Below are the code and all the weights of a small trained network. Each question names an input and a target symbol and asks about switching units off, where a switched-off unit gives its printed mean instead of its output.

import numpy as np


def w(rows, s, z=0):
    codes = np.array(rows[::2]) - 128.0
    scale = np.full(codes.shape[1], s)
    scale[-1] = z or s
    return codes * scale


def norm(h):
    return h / np.sqrt((h * h).mean(-1, keepdims=True) + 1e-5)


def f(y):
    return np.maximum(y, 0)


def softmax(a):
    e = np.exp(a - a.max(-1, keepdims=True))
    return e / e.sum(-1, keepdims=True)


def log_softmax(a):
    a = a - a.max(-1, keepdims=True)
    return a - np.log(np.exp(a).sum(-1, keepdims=True))


def net(x, mask):
    ids = ['βγδθλμξφψ'.index(c) for c in x.split()]
    T = len(ids)
    res = E[ids] + P[:T]
    q, k, v = (norm(res) @ M[0].T for M in (Q, K, V))
    z = softmax(np.where(np.tri(T) > 0, q @ k.T / 2**0.5, -1e9)) @ v
    res = res + np.where(mask[0], z, O[0][:, -1]) @ O[0][:, :-1]
    y = f(norm(res) @ A[0][:, :-1].T + A[0][:, -1])
    res = res + np.where(mask[1:17], y, B[0][:, -1]) @ B[0][:, :-1]
    return log_softmax(norm(res)[-1] @ U[:, :-1].T + U[:, -1])


Q, K, V, O, A, B = {}, {}, {}, {}, {}, {}
E = w([
[134,7,143,100,130],'β',
[130,34,124,139,119],'γ',
[127,190,126,120,123],'δ',
[159,145,53,144,142],'θ',
[112,102,189,174,94],'λ',
[114,143,176,168,69],'μ',
[149,80,135,140,156],'ξ',
[151,91,128,130,161],'φ',
[135,192,133,125,135],'ψ',
],0.017)
P = w([
[4,120,118,98,198],'0',
[114,114,74,170,121],'1',
[160,136,87,191,135],'2',
[110,126,136,169,145],'3',
[107,109,124,83,92],'4',
[205,142,112,138,98],'5',
[164,144,162,182,134],'6',
[159,126,146,88,107],'7',
],0.012)
Q[0] = w([
[163,145,30,248,196],'h0',
[143,54,6,184,70],'h0',
],0.013)
K[0] = w([
[6,112,70,123,109],'h0',
[60,149,158,154,219],'h0',
],0.019)
V[0] = w([
[49,126,4,78,1],'h0',
[82,107,195,154,2],'h0',
],0.012)
O[0] = w([
[97,105,124,1,55,81],'h0',
[39,94,24,134,46,2],'h0',
],0.0087,0.002)
A[0] = w([
[116,173,151,133,162,69],'n0',
[92,111,88,168,134,34],'n1',
[112,177,114,94,105,32],'n2',
[112,114,200,152,128,193],'n3',
[158,70,38,118,210,39],'n4',
[105,48,194,198,137,16],'n5',
[107,159,203,204,61,107],'n6',
[173,99,78,73,117,118],'n7',
[125,6,141,90,155,120],'n8',
[109,67,219,140,39,31],'n9',
[111,81,127,139,101,112],'n10',
[86,157,160,169,148,2],'n11',
[113,114,89,119,179,44],'n12',
[125,81,183,120,167,7],'n13',
[128,149,120,130,82,103],'n14',
[211,40,68,139,135,145],'n15',
],0.018,0.0051)
B[0] = w([
[122,85,116,74,103,164],'n0',
[134,151,178,98,195,163],'n1',
[155,60,139,169,156,151],'n2',
[190,184,100,157,151,238],'n3',
[119,162,36,208,175,197],'n4',
[248,117,123,62,56,242],'n5',
[12,101,143,159,75,237],'n6',
[218,114,131,153,74,175],'n7',
[138,142,23,183,103,233],'n8',
[146,154,200,100,254,213],'n9',
[178,161,98,125,132,183],'n10',
[126,110,169,159,47,151],'n11',
[81,106,106,146,91,139],'n12',
[38,161,80,162,135,186],'n13',
[77,163,117,136,140,167],'n14',
[184,196,62,34,110,254],'n15',
],0.029,0.0089)
U = w([
[92,54,101,126,123,99],'β',
[153,61,127,185,164,52],'γ',
[149,28,124,68,152,153],'δ',
[206,166,137,88,169,132],'θ',
[67,164,154,127,192,216],'λ',
[116,154,7,145,122,143],'μ',
[105,149,146,169,47,22],'ξ',
[116,178,182,152,80,65],'φ',
[104,133,135,57,44,252],'ψ',
],0.012,0.0036)

Each question gives the input, a string of symbols that net reads in full, and the target symbol t.
The units are the heads (2 rows each of Q, K, V and O) and the neurons (one row each of A and B). Each row of codes is followed by its name. A weight is (code - 128) times the scale printed after its matrix; where a second scale follows, it is the last column's (O, A, B and U).
mask holds one flag per unit, heads first, then neurons. A switched-off unit (its flag False) gives its mean, the last column of its rows in O or B, instead of its output. The means were averaged over made-up inputs and are rounded, as every weight is.
A unit's drop is (log p(t) with every unit on - log p(t) with that unit switched off) / (log p(t) with every unit on - log p(t) with every unit switched off).
The circuit of an input: a set's keep is (log p(t) with only the set's units on - log p(t) with every unit switched off) / (log p(t) with every unit on - log p(t) with every unit switched off). Starting from the 12 units with the biggest drops (on a tie, the unit counted first), units are removed one at a time, each time the one whose removal leaves the highest keep (on an exact tie, the one counted first), for as long as the keep stays at least 0.8.
units of the circuit, in order: the units of the circuit, biggest drop first
most important unit: the unit with the biggest drop
top k neurons: the k neurons with the biggest drops, biggest first
drop when u is switched off: that unit's drop, to one decimal
input γ ψ θ δ, target ψ: top 2 neurons	[n4; n0]
input μ β β β λ, target θ: most important unit	n9
input φ ξ λ, target ψ: units of the circuit, in order	[n5; n6]
input β θ ψ μ, target φ: top 2 neurons	[n6; n9]
input λ ψ ψ, target λ: top 4 neurons	[n5; n1; n8; n15]
input δ λ γ μ λ, target λ: top 3 neurons	[n9; n15; n6]
input ψ μ δ θ ψ, target δ: top 2 neurons	[n2; n8]
input θ β θ δ ψ ξ θ δ, target ξ: top 2 neurons	[n9; n15]
input λ λ ψ θ θ β γ δ, target β: top 2 neurons	[n2; n15]
input γ μ λ γ δ, target λ: top 3 neurons	[n5; n1; n8]
input ψ δ λ μ ψ, target λ: top 2 neurons	[n5; n8]
input μ γ γ ξ μ, target ψ: top 2 neurons	[n5; n4]
input μ ξ β γ ψ θ ψ, target ψ: top 3 neurons	[n0; n4; n9]
input γ μ φ θ ψ, target φ: most important unit	h0
input β θ δ, target β: top 2 neurons	[n15; n3]
input γ μ λ ξ δ, target λ: top 2 neurons	[n5; n1]
input ξ γ γ θ ξ μ θ μ, target λ: drop when n9 is switched off	0.2
input φ γ θ δ δ ξ γ ψ, target ξ: drop when n5 is switched off	0.3
input θ φ θ ξ μ θ γ ψ, target θ: drop when n6 is switched off	2.6
input γ θ ξ λ φ δ λ ψ, target δ: most important unit	n8
input ξ θ δ φ γ δ γ δ, target δ: drop when n4 is switched off	0.4
